Here is a tiny trained network, its code and every weight. The questions are about switching its units off for an input and a class, where a switched-off unit gives its printed mean instead of its output.

import numpy as np


def w(rows, s, z=0):
    codes = np.array(rows[::2]) - 128.0
    scale = np.full(codes.shape[1], s)
    scale[-1] = z or s
    return codes * scale


def f(y):
    return y / 2 * (1 + np.tanh(0.7978845608 * (y + 0.044715 * y**3)))


def log_softmax(a):
    a = a - a.max(-1, keepdims=True)
    return a - np.log(np.exp(a).sum(-1, keepdims=True))


def net(x, mask):
    res = np.array(x, float).reshape(1, 4) / 4 @ E
    y = f(res @ A[0][:, :-1].T + A[0][:, -1])
    res = res + np.where(mask, y, B[0][:, -1]) @ B[0][:, :-1]
    return log_softmax(res[-1] @ U[:, :-1].T + U[:, -1])


A, B = {}, {}
E = w([
[133,131,136,123,130],'x0',
[100,42,121,18,185],'x1',
[254,125,79,74,168],'x2',
[148,222,138,86,219],'x3',
],0.0077)
A[0] = w([
[144,179,110,107,157,73],'N0',
[157,193,140,154,95,77],'N1',
[141,170,169,118,180,152],'N2',
[138,64,84,147,43,117],'N3',
[104,69,155,83,177,106],'N4',
[163,151,120,204,97,112],'N5',
[68,152,165,129,102,83],'N6',
[128,139,148,174,126,127],'N7',
[116,109,110,95,138,106],'N8',
[176,137,137,108,144,249],'N9',
[157,179,148,182,107,186],'N10',
[136,143,148,189,145,44],'N11',
[100,94,125,48,113,141],'N12',
[246,136,69,69,109,132],'N13',
[48,158,163,135,118,196],'N14',
[140,51,177,100,191,147],'N15',
[106,218,126,104,192,123],'N16',
[120,100,99,124,160,175],'N17',
[113,76,89,144,166,176],'N18',
[106,70,171,82,191,151],'N19',
],0.011,0.002)
B[0] = w([
[146,96,153,110,166,163],'N0',
[152,77,85,175,164,191],'N1',
[110,121,180,134,140,176],'N2',
[171,79,227,103,156,235],'N3',
[108,134,61,199,151,204],'N4',
[136,88,101,146,177,217],'N5',
[140,108,104,77,106,179],'N6',
[118,31,99,135,174,162],'N7',
[132,162,92,187,138,148],'N8',
[40,98,108,119,100,183],'N9',
[75,79,89,145,170,220],'N10',
[135,82,108,137,138,154],'N11',
[102,122,131,201,150,200],'N12',
[78,126,105,27,110,254],'N13',
[60,93,62,2,147,212],'N14',
[98,113,144,190,154,206],'N15',
[126,84,213,135,150,207],'N16',
[111,143,132,161,132,153],'N17',
[127,170,169,156,167,162],'N18',
[83,104,99,171,148,215],'N19',
],0.0063,0.006)
U = w([
[152,73,92,203,205,136],'0',
[160,62,254,125,167,202],'1',
[102,97,68,34,89,128],'2',
[105,134,145,128,109,225],'3',
[153,185,149,154,98,40],'4',
[192,139,193,148,92,2],'5',
],0.0082,0.0044)

Each question gives the input, the list of numbers given to net, and the class t.
The units are the neurons (one row each of A and B). Each row of codes is followed by its name. A weight is (code - 128) times the scale printed after its matrix; where a second scale follows, it is the last column's (A, B and U).
mask holds one flag per neuron, in row order. A switched-off neuron (its flag False) gives its mean, the last column of its row in B, instead of its output. The means were averaged over made-up inputs and are rounded, as every weight is.
A unit's drop is (log p(t) with every unit on - log p(t) with that unit switched off) / (log p(t) with every unit on - log p(t) with every unit switched off).
The circuit of an input: a set's keep is (log p(t) with only the set's units on - log p(t) with every unit switched off) / (log p(t) with every unit on - log p(t) with every unit switched off). Starting from the 12 units with the biggest drops (on a tie, the unit counted first), units are removed one at a time, each time the one whose removal leaves the highest keep (on an exact tie, the one counted first), for as long as the keep stays at least 0.8.
circuit, biggest first: the units of the circuit, biggest drop first
top k neurons: the k neurons with the biggest drops, biggest first
drop when u is switched off: that unit's drop, to one decimal
input [6,-3,8,-1], class 2: circuit, biggest first -> [N13]
input [1,-1,-7,0], class 2: circuit, biggest first -> [N14, N6]
input [-6,8,-5,8], class 0: circuit, biggest first -> [N4, N19]
input [-2,-3,-8,-2], class 2: circuit, biggest first -> [N14, N6]
input [-1,-1,8,5], class 2: top 3 neurons -> [N13, N9, N3]
input [5,1,-7,-5], class 2: top 2 neurons -> [N14, N6]
input [-6,8,4,-8], class 0: circuit, biggest first -> [N4, N12]
input [1,-5,-7,2], class 2: top 2 neurons -> [N14, N6]
input [2,-5,-2,-8], class 1: top 2 neurons -> [N3, N4]
input [0,-2,-5,-1], class 2: drop when N14 is switched off -> 0.4
input [-3,8,0,4], class 0: drop when N4 is switched off -> 0.2
input [3,0,-7,3], class 2: drop when N14 is switched off -> 0.6
